Below is a small trained network, with its code and all its weights. Each question gives an input and a class and asks what happens when units are switched off, that is, made to give their printed mean instead of their output.

import numpy as np


def w(rows, s, z=0):
    codes = np.array(rows[::2]) - 128.0
    scale = np.full(codes.shape[1], s)
    scale[-1] = z or s
    return codes * scale


def norm(h):
    return h / np.sqrt((h * h).mean(-1, keepdims=True) + 1e-5)


def f(y):
    return y / 2 * (1 + np.tanh(0.7978845608 * (y + 0.044715 * y**3)))


def log_softmax(a):
    a = a - a.max(-1, keepdims=True)
    return a - np.log(np.exp(a).sum(-1, keepdims=True))


def net(x, mask):
    res = np.array(x, float).reshape(1, 5) / 4 @ E
    u = 0
    for l in range(3):
        y = f(norm(res) @ A[l][:, :-1].T + A[l][:, -1])
        res = res + np.where(mask[u : u + 3], y, B[l][:, -1]) @ B[l][:, :-1]
        u += 3
    return log_softmax(norm(res)[-1] @ U[:, :-1].T + U[:, -1])


A, B = {}, {}
E = w([
[176,59,139,127,120,118,103,110,111,68,185,152],'x0',
[152,63,121,155,84,138,30,2,79,125,6,242],'x1',
[151,239,168,189,66,141,152,131,157,106,79,5],'x2',
[88,122,186,82,175,105,20,89,101,111,177,24],'x3',
[145,161,122,84,25,112,162,206,94,51,137,159],'x4',
],0.0059)
A[0] = w([
[177,125,132,117,255,155,177,125,171,168,178,35,106],'0.n0',
[164,181,155,67,172,52,154,77,99,176,167,77,136],'0.n1',
[170,135,209,109,91,154,108,132,152,72,130,150,252],'0.n2',
],0.006,0.0021)
B[0] = w([
[222,142,216,128,187,137,74,174,118,97,132,173,253],'0.n0',
[36,95,202,120,110,224,70,147,84,190,88,124,192],'0.n1',
[136,166,6,80,176,113,246,198,108,125,137,87,178],'0.n2',
],0.011,0.0057)
A[1] = w([
[211,189,51,237,38,28,126,75,6,66,143,127,194],'1.n0',
[37,97,117,118,111,77,61,114,35,203,119,94,114],'1.n1',
[160,47,193,136,119,253,96,89,242,76,201,125,8],'1.n2',
],0.0048,0.0019)
B[1] = w([
[129,198,173,74,147,111,184,150,99,159,108,79,253],'1.n0',
[163,161,83,64,62,75,180,107,182,130,114,106,198],'1.n1',
[121,187,216,145,116,92,138,124,178,2,172,167,185],'1.n2',
],0.0088,0.0025)
A[2] = w([
[184,143,90,87,63,89,149,189,120,176,221,253,118],'2.n0',
[133,98,60,178,123,91,193,185,83,125,169,230,104],'2.n1',
[146,46,177,70,137,170,96,49,7,183,71,133,245],'2.n2',
],0.0051,0.0011)
B[2] = w([
[141,96,162,114,132,190,125,102,119,136,105,30,247],'2.n0',
[77,143,50,89,108,162,65,141,105,151,119,24,217],'2.n1',
[128,142,85,134,6,127,95,233,117,169,135,154,254],'2.n2',
],0.011,0.0032)
U = w([
[199,175,171,152,114,144,181,98,151,141,107,146,249],'0',
[139,108,254,114,177,165,95,161,104,114,156,138,48],'1',
[115,120,128,140,121,137,149,53,160,110,188,98,7],'2',
[142,103,88,125,42,108,85,71,157,191,134,172,101],'3',
[121,82,100,116,142,84,137,53,199,93,183,180,7],'4',
[178,138,116,124,169,126,133,33,181,109,170,168,7],'5',
[116,124,83,34,105,192,173,131,82,124,131,46,249],'6',
],0.0084,0.0022)

Each question gives the input, the list of numbers given to net, and the class t.
The units are the neurons (one row each of A and B). Each row of codes is followed by its name. A weight is (code - 128) times the scale printed after its matrix; where a second scale follows, it is the last column's (A, B and U).
mask holds one flag per neuron, layer by layer. A switched-off neuron (its flag False) gives its mean, the last column of its row in B, instead of its output. The means were averaged over made-up inputs and are rounded, as every weight is.
A unit's drop is (log p(t) with every unit on - log p(t) with that unit switched off) / (log p(t) with every unit on - log p(t) with every unit switched off).
The circuit of an input: a set's keep is (log p(t) with only the set's units on - log p(t) with every unit switched off) / (log p(t) with every unit on - log p(t) with every unit switched off). Starting from all 9 units, units are removed one at a time, each time the one whose removal leaves the highest keep (on an exact tie, the one counted first), for as long as the keep stays at least 0.8.
circuit, biggest first: the units of the circuit, biggest drop first
most important unit: the unit with the biggest drop
top k neurons in layer l: the k neurons of layer l with the biggest drops, biggest first
drop of u: that unit's drop, to one decimal
input [-3,8,1,4,-4], class 3: most important unit -> 2.n2
input [-4,2,-2,-7,-5], class 3: circuit, biggest first -> 0.n2, 0.n0
input [-7,-1,7,-3,-6], class 1: circuit, biggest first -> 0.n0, 0.n2
input [-6,3,-3,-2,-8], class 3: circuit, biggest first -> 2.n2, 0.n2
input [-3,-2,8,-1,-4], class 1: circuit, biggest first -> 0.n0, 1.n1, 0.n2
input [7,6,8,8,-4], class 6: circuit, biggest first -> 0.n2, 0.n0
input [-5,-7,7,5,4], class 1: circuit, biggest first -> 0.n0, 2.n1, 0.n1, 1.n1
input [6,7,-4,5,4], class 6: top 2 neurons in layer 0 -> 0.n2, 0.n1
input [3,-5,7,5,-3], class 1: top 2 neurons in layer 0 -> 0.n0, 0.n1
input [3,2,-1,4,-1], class 3: top 2 neurons in layer 1 -> 1.n0, 1.n2
input [-3,3,7,3,-7], class 3: top 2 neurons in layer 2 -> 2.n2, 2.n0
input [4,7,6,4,0], class 6: top 2 neurons in layer 1 -> 1.n0, 1.n2
input [0,1,-8,-1,2], class 6: top 2 neurons in layer 2 -> 2.n0, 2.n1
input [6,7,4,0,8], class 6: circuit, biggest first -> 0.n2
input [-1,6,4,-5,5], class 6: top 2 neurons in layer 0 -> 0.n2, 0.n0
input [6,2,-7,4,-4], class 4: top 2 neurons in layer 1 -> 1.n2, 1.n0
input [0,8,2,8,-5], class 3: drop of 1.n2 -> 0.0
input [5,-6,6,0,-5], class 1: drop of 0.n1 -> 0.1
input [2,-6,1,5,3], class 1: drop of 0.n0 -> 0.2
input [2,3,-2,6,-3], class 3: top neuron in layer 0 -> 0.n0
input [-1,8,6,-4,8], class 6: top 2 neurons in layer 0 -> 0.n2, 0.n0
input [-4,-7,8,2,-1], class 1: top 2 neurons in layer 0 -> 0.n0, 0.n1
